Rows lie near named flat spaces through zero. A row that begins with a name and a colon came from that space; any other row is followed by the name of its block's space that it lies nearest.
lem-taz: [ 30  16  27 -18  -7  11 -54  -2  25  21  24 -57 -13  22  -6 -19  -6   7
 -23   2  39   8   0  35]
dobu-bina: [ 28  14  -5  -7 -20   0 -33  -8  31  -5   9  -5  10   2   9 -19 -10  -1
   8  18  11  -4   7  16]
zar-mal: [  2   3   9  -4 -16   7  26  -5  23   7 -43  21 -16  15 -13  39  21  17
  12  14 -34   2 -32  -1]
vuku-votaz: [-10  12  23  16  10  11 -13  20  18  20  16  -3  18 -23  13  -6 -21  13
  -5  22  14  -9  23  17]
dil-zelo: [-13   8   5  -1  -3  20   7  -2  -4   7 -15  11  -4 -13  -1  26  13  -1
  -1 -10  -6  -8  -5   2]
zar-mal: [ 50  26  11   0  10 -23  16 -13 -13  -4 -29 -20 -16  23 -24  10  11  14
 -25   2  -3   1 -29  17]
lem-taz: [ 12  28  -4  12   1 -12  -3   7  16   1 -50 -23  16  -2  -2 -48   9  42
  -6  29 -51  23   5 -18]
vuku-votaz: [  3  27   1  23  20  16 -25   1   2  33   7  28  48 -70  -1 -29 -32  15
  -8  14  20 -21  39   1]
tufo-tozug: [-19   7  13  12  23  -5  -6  21 -31 -12  20 -46   6   0  27 -24  -9 -15
 -28 -16  19   5  25  17]
lem-taz: [ 17  10  -6  -1   4   4 -10  -3   3  11  15   6  -7 -18 -23   2   6  24
   1   7   2  -8   6 -17]
zar-mal: [-13 -19   4   5   6  -8  -2   4   5  10   2   5  21   4   9 -27 -26  -9
   3   6   8   9   6   4]
vuku-votaz: [ 26   7 -29 -16  -9   0 -11 -26 -10  -3 -11   8  -9  -5 -29  -7  21   7
   4 -16 -10   3 -11 -27]
tufo-tozug: [ 22  37  -9 -10   2  11 -52  -7 -18  -5  11 -56   1 -14   2 -43  12   1
 -30 -23  18   6  22   5]
lem-taz: [  4 -33 -17 -22   1 -14   9 -20 -45 -27  34  -5 -26  32  -4  20   4 -54
  -5 -52  39  -2 -19   5]
tufo-tozug: [-30 -17  -1  -3  -2  12  -5   7   1   6   9   0   2  -3   8  -5  -1  -6
   7  -8  -1   7   8  -9]
tufo-tozug: [-17   5  17   5   1  -4  -5  18  -9 -26   6 -44   5  22  47 -13  -8 -32
 -17  -8  14   6  12  39]
zar-mal: [ 23  38   3  -6  -9   9 -28 -10   5   1 -36 -36   5   1   3 -25  13   7
 -21  -4  -8   9  -3  18]
tufo-tozug: [ -9   7   5 -19 -26  28 -22 -10  17   6 -26 -16  -8  12   8   6  18 -10
   0 -14  -6   9 -13  15]
dobu-bina: [-22   4  40  16   9   1   4  31  23  13 -11 -32   9  15  25 -11 -15  15
 -12  27  -8  13   7  27]
lem-taz: [  2   4 -10  13   2  -9   8   5   5  -8   2  21  16 -18   7  -7  -9   7
  12  19 -10  -8  13  -9]
dobu-bina: [-24 -29   4  10  25  -7  12  13  -4  34  10   9   5  -9 -27 -21 -14  32
   2   9 -10  16   8 -38]
vuku-votaz: [ 27  43   0  -1 -11  13 -27 -12  18   8 -38 -12  14 -17  -2 -21   9  19
 -10  11 -14   0   2  11]
zar-mal: [ 20  35  -4   7  15  -2  13  14 -31 -29  39 -21 -40 -16  -9  45  37  20
 -14  -6   2 -26  12 -11]
vuku-votaz: [-10  -7   5  -6 -10  -2   6   7   2 -17  -1 -20 -16  27  14   9  11 -10
   1  -4  -7   8  -8   8]
vuku-votaz: [ 10  20   6   9   5   6 -10  -2   8  16 -14   8  20 -24  -3 -11 -11  12
  -6  12   2  -6   8   8]
vuku-votaz: [-19 -16   7   3   8  -6  15  18 -13 -15  33 -15 -19  14  11  18   3  -8
  -1  -6   9  -1   5   0]
dobu-bina: [ 27  58   0  34  35  -7  14  15 -14  12 -22  -1  11 -56 -26 -12  14  70
 -21  32 -37 -12  24 -30]
dil-zelo: [ 20  26 -14 -23 -17  24 -26 -37   4  31 -84 -12   1  -3 -40 -29  34  26
 -14 -21 -39  28 -29 -21]
tufo-tozug: [-18  -5  38  11   0   4  -1  18  40  30 -30  -9  22  15  16 -17 -26  13
  -3  32  -9  16  -4  29]
vuku-votaz: [-20   3  17  16   3 -23  22  29  -8 -43  -8 -41   4  35  57 -10  -6 -26
 -10   8 -10  10   7  34]
dobu-bina: [ 49  27  -7   7   6 -15 -12 -21   6  11 -22  18  30 -20 -17 -28 -20  11
  -8  16   8  -8  -1  10]
tufo-tozug: [ 19  -9 -34   4  -5 -29  -4   0  -4 -41  48  15   7  -5  14 -20 -13 -14
  23  12  10 -12  23 -16]
dobu-bina: [-22   1  20  14   6   3   4  22  22  18 -15 -10  11  -2   8 -16  -8  27
   0  27 -22  13  10  -2]
dil-zelo: [ 45  -6  12  25  22 -75  52  20  -2 -42  15 -11  -6  48   9  -2 -24   9
  -2  47  -5  -1 -12  18]
lem-taz: [ 31 -16 -27  -5   5 -33 -24   0   0 -16  60 -17  -5   9 -14 -48 -14  13
   9  13  16   7  20 -30]
dobu-bina: [  5  15 -23   3 -15   4   1   8  12 -28  22  14 -13 -20   6  18  23  17
  24  18 -22 -16  17 -25]
tufo-tozug: [-23 -19  -3 -11 -22  12   6   2  16 -10   2  12 -15  15  11  26  12 -12
  22  -2 -10   1  -9  -3]
zar-mal: [  5 -17  -7  -9  -3  -2  12 -19  -4  11 -16  27  -2   7 -21  12   0  -8
   7 -12   0   2 -23  -8]
lem-taz: [ 13  21 -25  18  14 -19  42 -14 -52 -39 -24  40  17 -29  12  22   5 -32
  -5 -21  -5 -27  -1   2]
zar-mal: [-25   6 -17   1 -21  26 -33  -3  37  23 -41  16  39 -32   9 -53  -4  21
  20  18 -39  18  20 -25]
lem-taz: [ 14   1   4 -12 -31   7 -24  -7  52   8 -17   3   6  18   5 -11  -5   8
  19  28 -10   8 -11  13]
lem-taz: [  6   7 -15   9 -27 -15  22 -11  21 -34 -54  43  35   5  39  -2 -11 -29
  26  22 -29  -7 -11  22]
dil-zelo: [  0 -15  11  22  27 -32  47  25  -8  -7  26  11 -15   9 -10  24  -7  25
   4  27  -9  -6   0 -15]
zar-mal: [-22 -15   8  -9 -17  14 -15   6  17  -5  16  -7   0  14  28   5  -8 -27
   9  -4  16   0   4  22]
dobu-bina: [ 13  48   4  22  26   3  17   4 -25  10 -43  -5   8 -39 -17  -1  19  39
 -27   4 -30  -5   6 -12]
lem-taz: [-22 -44 -15   3   0 -23   9  12   1 -20  42  13   7  15  19 -18 -24 -21
  25   7   8   5  14 -15]
zar-mal: [ -3  12 -18  -5  -4  17 -22 -21  -2  25 -50   8  26 -26 -16 -42   5  11
  -5 -13 -23  16   1 -21]
dobu-bina: [ -7   0  -1 -10  -8  18 -37  -2  22  27  -5 -20   5  -5 -12 -37   1  22
   0   4  -7  20   9 -15]
tufo-tozug: [-35 -17 -10  -9   1  26 -11  -9 -16  22  -8  11   8 -19  -7  -9   3 -13
   0 -33   2   8   4 -19]
dil-zelo: [  9   9 -12   4   0  -9   3  10   9  -8   5  -9 -14  -3 -14  -8  18  38
   8  21 -31   6   7 -33]
dil-zelo: [ -8 -20  16  -4  -7  -5   2  11  18  -5  21  -9  -9  29  15  11 -11 -12
   7  10  13   3  -5  19]
dil-zelo: [-13 -26  -4  -1   8   4 -17   0  10  32  24  17  14 -16 -18 -26 -22  12
  10   5  13   6  13 -23]
vuku-votaz: [  3  13 -22   9   8 -10 -17   6 -19 -23  26 -14  15 -23  16 -36  -5  -4
  -3  -3   5  -4  33 -13]
dobu-bina: [  0   9  17  11  37  -2  -6  14 -21  32  13 -34  -5 -15 -29 -23  -2  39
 -31  -1   5  11  14 -18]
tufo-tozug: [-37  -6  38  17  32   7  22  29 -15  28  -3 -24  -6   0  -2  11  -4  18
 -25  -1  -2  10   4   5]
zar-mal: [  3  19 -14  -9 -12  21  -6 -17   1  10 -38  12  -3 -19 -19   6  28  17
   2 -10 -28   2 -10 -20]
dil-zelo: [-16  20  -8  11  16  10  17   5 -50 -25  11   2  -4 -32  16  30  17 -23
 -15 -33   9 -23  17   1]
dil-zelo: [-24  -4   5   0  -4  24  -1   6  10  15   7  18  -4 -19  -2  23   6   6
  10   0  -2  -8   6  -7]
dil-zelo: [-12  11  11  26  17   7  45  11  -6  10  -9  54   6 -40  -6  55   0  16
   7  16 -12 -30   2  -4]
vuku-votaz: [ 23  22  10  -4  -8   7 -14  -6  24  17 -21  -9  -3   1 -15  -2   7  25
  -5  17  -9   2  -9   7]
[ 33  38 -14   8   0  -9 -24   1  10  -8  -5 -20  11 -20  -4 -40   6  34
  -5  24 -18   1  21 -13]
zar-mal
[-11   0 -10  -8  11  29 -31 -16  -7  52 -11   8  12 -41 -42 -30   3  28
  -9 -19  -1  11   9 -38]
tufo-tozug
[ 24  29  24  13  31  -1  -4  10   0  39  -5 -25  -6 -17 -39  -9   3  58
 -29  19  -4   4   3  -9]
tufo-tozug
[-39 -29 -12  20 -29 -15  81  10  21 -52 -40  91  15  12  53  67  -3 -40
  58  30 -48 -22 -20  10]
dobu-bina
[-33   3  -9 -25 -19  47 -59   6  11  15  24 -46 -20 -12   0 -22  30  13
  -1 -24  -2  18  24 -26]
tufo-tozug
[ 21   8  -9   9   4 -29  11  -4  -6 -19 -23  -5  16  11   8 -29  -9  -2
  -4  11 -13   8  -3   4]
vuku-votaz
[ 37  12  -6  -9 -14  -8   9 -15  13  -8 -15  10 -20  15 -21  25  19  14
   7  11 -13  -6 -25  -1]
zar-mal
[ 12  13 -14  13   1 -18   6  19   6 -31  29  -7  -9  -7   9  -4   9  24
  12  29 -19  -8  22 -21]
dil-zelo
[ -9 -20 -13  14  11 -19  35  15  -8 -17  36  34 -10 -10  -5  26  -1  10
  23  16  -9 -15   9 -30]
dobu-bina
[-19  -9  10  12  -9   2  42  26  30  -8   7  32 -25   3   2  60  18  29
  31  38 -36 -13  -6 -16]
zar-mal
[ 27   0 -15   0   5 -29  22 -15 -19 -16 -25   6   0  16 -14  -9   3  -2
  -3  -3 -14   6 -19  -8]
vuku-votaz
[ -5  -7   4 -22 -27  35 -43 -26  40  46 -36  17  23  -6 -11 -22 -12  -5
   9  -5   7  13 -13  11]
dil-zelo
[  9 -17 -30  -4  -4  -9 -19 -13   5   3  22  27  20 -17 -11 -35 -18  -1
  20   4   7   0  15 -27]
zar-mal
[-39 -22  38  19  13  -3  24  49  30  14  30 -17 -17  17  10  18  -7  37
   8  42 -16   9  12  -5]
tufo-tozug
[-51 -27   7  -9 -23  24 -16  17  29   3  10 -10   0  14  30  -6  -1 -12
  20   2  -8  15  10   1]
tufo-tozug
[-42 -20 -18  -8 -16  30 -23   2   7   3  25  20  10 -25  17  -5  -1 -18
  23 -15   5  -3  23 -18]
zar-mal
[-20 -11  -2   1   6   8   5   2 -14   4   9   8  -1  -9   0   8   0  -8
   0 -14   5  -2   5  -8]
zar-mal
[  5   7  -1   9  12  -7  11  -5 -23  -8  -4  10  13 -11   8   4 -10 -20
 -10 -11  14 -11   2  14]
dil-zelo
[ 12  12 -44 -28 -47  31 -56 -27  39   1  -9  14   3 -22 -11 -29  25  14
  32   1 -25   6   9 -36]
dobu-bina
[ 14  -2 -38   6  -3 -17  17  -8   2 -12  -8  41   5 -21 -22  -9  10  28
  27  19 -39  -2   3 -51]
lem-taz
[ -9  17 -32   0 -21  17  13 -16   6  -9 -55  44  11 -31  -3  10  29  11
  24   1 -53  -4  -5 -32]
dobu-bina
[ -3  -5 -11  -4 -12  -1 -13 -11  -1 -13  -9   5  23   2  24 -23 -14 -34
   5 -10  10   2   4  15]
tufo-tozug
[ 24  14 -21  -2  -7  -4   5 -17   1  -6 -18  25   0 -14 -18   6  14  12
  10   5 -18  -8  -8 -18]
lem-taz
[ 10  -1  17 -15   6   3  17 -20 -32   5 -26 -13 -22  29 -15  35  13 -28
 -27 -41  20   1 -39  29]
zar-mal
[-42 -13   2  -6  -3  29  -3   4 -13   5   7   3  -3 -12  13  17   8 -22
   1 -29   8  -2   7  -1]
zar-mal
[ 17  10 -10   8  13 -15   8  -6 -16  -1 -12   6  10 -12 -12 -15  -2  10
  -7   1  -7   0   1 -11]
dil-zelo

Each name stands for a flat space through zero: a line, a plane or more. A row that begins with a name and a colon came from that space; any other row is followed by the name of the space it lies nearest, among the names in its block.
lupan-mumup: [-17 -43  28  20  31  16  -1  21  -6 -20  11  -4   6   0  -1 -17  18  -6
 -22 -18  14 -18   2  -4]
luzur-tob: [-14   2  13 -22   7 -20 -14  14  37  -2 -16   1 -12 -10 -15  11 -13  35
 -10 -10  -4 -19  -3  20]
divi-gofo: [-17 -24   0 -32  20  17 -22  21  28   1 -36 -41   6  -3  -6  14   6  17
  21  17  -6 -51  27   1]
luzur-tob: [ 21   5  27 -36  -5   9  43  25 -44 -18  10 -29 -17   9   9  29   7 -25
 -11   9 -27  62   5 -26]
lupan-mumup: [ 34  41 -10 -12 -10 -24 -15   8   5  20  -3   2   0  -7 -28  18 -20 -10
  10  41   1   0   7  -4]
luzur-tob: [ 35 -46 -28  12  21   2  -6 -33   9  46 -52  13 -16   1  18   4  43 -17
 -25 -63  -2 -10  -9  15]
bados-gup: [-17  27  13  -9   3  -3  -2   7  17 -33  -8   5  -4  -6   0   4 -33  25
  23  24  -5 -19   0  17]
lupan-mumup: [ 31  16  28  -4  16   1   8  34 -22  13  14 -23   5  -8 -19  17  21 -21
   9  23   1 -13  26 -11]
lupan-mumup: [ 39  11  20 -14 -23  -3   4  24 -46  53 -39 -19  11  13 -46  47  58  -9
   7  19  14  21   2 -14]
lupan-mumup: [ 11  26 -14  21  19 -29 -25 -24 -34  50  -3  24   6 -33  44  33  22   7
  22  31  -6 -15  21  10]
luzur-tob: [ 30  -1  -1 -16   8 -10  14 -10   5  16 -29   6 -26  -3  12  20  11  -3
 -15 -34 -19  14  -7  14]
pudat-fonaf: [-40  26  -3 -37 -37  15  -2  14  31 -16  17 -29  10  13  -5  -4 -31  25
  28  32  -6 -13   8   2]
luzur-tob: [-14   6  12 -24  14 -34   6  -5 -11  -4 -53 -13  -9 -28 -15  40  17  68
  30 -13 -22  13   9  -4]
bados-gup: [-29 -27  -9 -17   6   9 -13  -2  18  -3   6  -4  -7   2  37  -1 -11   2
 -20  -3 -11  -5   1   7]
bados-gup: [  6  42  18   5  -7 -14   3   9   6 -13   8  18  -2  -5 -16   3 -21  11
  12  18   6  -8  -7  17]
luzur-tob: [ 10 -32 -30  11  10   7 -14 -26  14  26 -33   3   1   3   7  -8  21  -7
  -3 -30   4 -20  -1   6]
pudat-fonaf: [ 27 -13  -9 -13   3  19  18  -2  14   9 -12 -21 -10  10   0  -6  16 -22
  -1 -33 -10  -9   7   1]
pudat-fonaf: [ -4  -1   3   5  33 -12   1  -2 -15 -38  -3   1  -4 -21  10   4 -24   7
  13  20 -14   7  11 -15]
luzur-tob: [ 10   4   3   6 -13   6  21 -15 -15   9  13  25 -16  12  38   2   7 -20
 -26 -25  -6  30 -21  18]
luzur-tob: [ 50  28  43  38   6   2   6  27 -19   5  20  44  -6  11 -14  -1   3 -50
 -31  14  30  -9 -22  28]
pudat-fonaf: [ 47 -12  -2 -22  54  -3  19   1   2 -19 -28 -21 -30 -20  18  17  -7 -24
   3 -14 -38  -3  25  -7]
lupan-mumup: [ -3 -29 -29  22   6   8  -2 -38 -24 -22 -35  27  -2   8  24  -6 -10 -11
  -3  -2   1  31 -23  -8]
divi-gofo: [  4  -5   6  45  10 -23 -20   0 -46   3  -5  25  23 -11 -37   2  13   2
  -1  27  31  17  -9 -25]
lupan-mumup: [ -8 -24  18  -1  24 -14  -6  21  -9 -14  -3 -13   2 -13 -27   4   6  14
 -11  -2   2   7   7 -22]
luzur-tob: [ 45  54  -2 -27 -19  -3  36  -2  11 -10  29   8 -32   7  23   6 -39 -36
  -8   3 -29  31  -6  15]
bados-gup: [ 13  22  11  -2   5 -21 -12   6  17  24   4  21 -13 -11   6  14  -4   4
 -15   0   0 -17  -3  28]
divi-gofo: [-10  27 -20 -25 -21   3  -6  -4  32   6   4 -19   4   2  -1  -2 -20  13
  28  17 -10 -20  13   6]
pudat-fonaf: [  3 -13 -13  40  30 -33 -10  -9  -3 -19  32   8  12 -28 -38 -35 -13   4
  -4 -12  10   7   9 -37]
bados-gup: [ 10   0  -5 -39  10  26  21  -2  -1 -13 -44 -39 -11   3  25  25   5   0
  39   8 -32 -10  23   1]
divi-gofo: [-14 -22 -13   1  12 -36 -51   5  -8  66   8  -1  14 -25  -1  24  30  16
 -24  16   9  -8  19 -14]
divi-gofo: [ 44  33   9  12  -8 -15  23   4 -26  10  23   6  -3  -3 -24   2   7 -24
   0   0   1  29   0 -13]
pudat-fonaf: [ 18  23  11 -23 -15  22   8  11  15   9 -29  -6  -9  18   5  18   2 -10
  15  11  -2 -25  -3  31]
pudat-fonaf: [ 32  14   0   3  21 -11  -2  -3 -22 -11 -20  19 -13  -9  13  21 -18 -21
   1  30  -9  13  -2   1]
lupan-mumup: [  5   8  -1 -12   5 -14  -1   4   7  29  11 -17  -1 -16   1  10  17  11
   6 -11 -11 -12  22  -1]
bados-gup: [ 21  43  -2 -13 -15   9  11   4  10 -24 -22  -7   0   9 -22   5 -29  -4
  40  35  -3 -11   1   6]
bados-gup: [-45 -40 -16 -42 -12  37 -13   4  46  -7 -18 -30  -3  23  28  -6 -10   9
  -8  -8 -10 -25   0  13]
lupan-mumup: [ 45  -1 -36  -3  20  -5   7 -19  -6 -17 -12  -9 -10  -7  -2  -5 -28 -38
   8  12 -20  22  12 -31]
divi-gofo: [ 18  43   1   0 -24   9  18   5   0   8  34  -9   7   7  -6  -9  -3 -18
  22  14   0  -6  11   1]
lupan-mumup: [ -3  -1  -8 -27 -23 -19  -2   1  11  15 -23 -14  -3   3 -37  13   5  27
  -3 -13  -3  25  -7 -12]
bados-gup: [ 38 -11 -18  -3   6   9 -24   7   8  11 -16   8  -4  14  -7   2 -19 -53
 -24  32  10  -6  -6  -2]
pudat-fonaf: [  5  -9 -14   2 -18  16   6 -11  -9  -6 -11   3   2  20  -1  -7  -4 -19
  -4   3   5  22 -15  -8]
pudat-fonaf: [ 36  -6  -3  -7   1  11  15  -6  -9  53   1  -7 -13   4  34  15  44 -32
 -17 -34 -13  -2   9  14]
bados-gup: [-18 -38 -31  20  37 -33 -23 -34  -4  21  -2   8   1 -36  25  -3  16  27
  -9 -31 -12   1  15 -16]
lupan-mumup: [ 33   8 -17  -7  17 -12   5  -8 -10  25   1 -19  -4 -18   8  13  14 -14
  14   0 -20   0  28 -16]
bados-gup: [-13 -39  31  25  53  -5  -3  16 -50 -38   9  12   0 -19  22   7   3  -9
 -24  17   0  20   4 -22]
pudat-fonaf: [-16  26   9   1 -27  47  23   1  -2 -11   3 -16  16  22  18 -10  10  -1
  48  14   5 -34   7  20]
divi-gofo: [  4  32  -1 -11 -20  12  20  -2  23 -26  34  11 -15  14  22 -17 -42 -20
  -6   4 -11   8 -12  18]
divi-gofo: [ 43  30   4   0  -6  -6  45 -10 -17 -45 -47  -7  -9   4 -55   3 -10   6
  41 -13  -9  36 -11 -19]
luzur-tob: [-30 -51   5 -35   0   9   5   8   0   4 -10 -25 -12   8  20  13  20  13
 -34 -32 -17  28  -3 -10]
luzur-tob: [ 62  25   4  -1  20  -9  -4  18  21   6  -9  -1 -10  -6 -36   3 -15 -34
   1  13   3 -29  11   5]
bados-gup: [  7  -1  22 -15  11  27   5  27 -11 -40 -16  -7  -5  15   5  11 -23 -27
   2  43  -1  -2  -2   1]
divi-gofo: [-62  -3  12 -60 -19  28  -3  17  21   8 -13 -44   2   7  45  30  11  46
  26  15 -24 -29  21  22]
pudat-fonaf: [-48 -24  -6   4  10 -13  -6  -8 -20 -27  27  -4   8 -16  18  -8 -13  25
  -5   7  -9  32   5 -30]
divi-gofo: [ -7   0 -22  -3   4 -11 -23  -8  22 -16 -31  -1   6  -5 -28  -4 -28  18
  20  21   4 -13   0  -8]
divi-gofo: [ 33  25 -15 -10   0 -23 -15   9  23  25  38   3  -9 -10  -7  -2 -27 -30
 -22  17  -5  -2  11  -3]
[-15 -16 -13 -14 -12 -12   9 -20 -23  -6 -38  -5  -3   0  -7  18  10  31
   6 -14 -12  50 -12 -21]
lupan-mumup
[ -8  -4 -11  16  -6   6  -3 -14  10   3  20  16   1   5  19 -20  -6  -9
 -11 -13   5  -5  -8  10]
divi-gofo
[ 32 -33 -41  33  25  -2 -31 -28  -2  -6 -30  34  -1   3  -2 -17 -25 -46
 -21  16  16   3 -17 -11]
lupan-mumup
[  2   6  44  23  12 -11   0  29 -27 -13  36  32  -3  -3   0   3  -5 -16
 -38  16  17  15 -16   7]
bados-gup
[ 29 -29   0  -2  19  -3   6  -5 -10  24 -31  -1 -14  -2   4  15  34 -13
 -22 -37  -7   9  -2   0]
luzur-tob
[-45 -25  -4 -19  11   5 -19  -1  39 -11 -26 -13   0  -5  10  -1  -6  42
   9 -12  -6 -36   5  16]
bados-gup
[ 51  49  -9  19 -11 -20  21 -15 -34  11  23  16  -2  -7  -8   4  -4 -30
  13  14  -4  35   1 -14]
bados-gup
[ -7 -27 -11  -6   6  20 -24   9  23 -20 -36 -11   9  15 -24  -9 -18  -7
   5  22  14 -26  -3  -4]
bados-gup
[ 47  28  26   6  -9   0  20  19 -30  20  20  12  -8   9  -5  15  16 -41
 -20   8   6  22  -7   5]
bados-gup
[ 14  32 -11  14  -6   9   7  -9 -20 -15  16   4  10   2  10  -6 -20 -23
  31  40   0   2   8  -8]
pudat-fonaf
[ 13  22 -28   1  16 -44 -25 -24 -13  31 -10  11  -2 -35  13  28  -5  17
  17  25 -16   6  19  -9]
lupan-mumup
[ 25  57 -18   7 -13  18   5 -14  27   9  42  16  -5   5  46 -17 -33 -39
  21  24  -7 -41  10  36]
lupan-mumup
[  3  29  21  13   7   1   2   6  -9  15   9   8   5 -10  17  12  16   6
  21  12   3 -32  12  24]
pudat-fonaf
[-21 -35  20   8   5  -9  11 -10 -39  23   4  21 -12  -4  44  19  45  14
 -43 -45  -6  43 -18   6]
divi-gofo
[-13   8   8  29 -25   9  21 -17 -24  13  57  34  -1  11  48 -18  15 -16
 -28 -26   6  28 -21  17]
divi-gofo
[ -1   1 -19 -31   0 -14  -9   3  13 -29  -7 -10 -10  -2 -11   6 -49  -1
  -5  31 -16  28  -1 -22]
pudat-fonaf
[ 50   3  25  22  25  -1  24  16 -22 -46  -5  19 -14   4 -32  -8 -20 -42
 -18   2   7  26 -17 -11]
divi-gofo
[  5  22   3 -28 -29  28   6  15  42 -11 -26 -19   0  27 -29  -4 -17   1
  25  10   6 -32  -5  21]
pudat-fonaf
[-21  -5  16  -1 -10  12   2  10 -14 -12   0   2   6  11   4   4   3   5
  -3  12   7   9  -9   1]
luzur-tob
[ 31 -27  -6  -3  51  -8  18  -5   1  -6  -1 -23 -18 -25  12  -3  12 -14
  -5 -41 -29  -3  28 -18]
pudat-fonaf
[  7 -12 -19 -13   7  -8   2 -16  22  -5 -30  -4 -13  -4  -5  -1  -7  12
   1 -27 -13   4  -3   0]
divi-gofo
[ 23   6  13 -48  12 -10   2  41  38  -9  16 -32 -21  -4 -26   8 -29 -15
 -24   6 -19  -3  16  -8]
luzur-tob
[ 18  26  33 -24  11   8   9  28  -8 -15  12  12 -24   3  41  29 -25 -30
 -18  37 -16   2  -2  27]
bados-gup
[ 25   6  38 -15  14  -5 -11  39  26  -2 -35   9 -16   5 -36  21  -7  -2
 -21   7  12 -29 -13  30]
luzur-tob
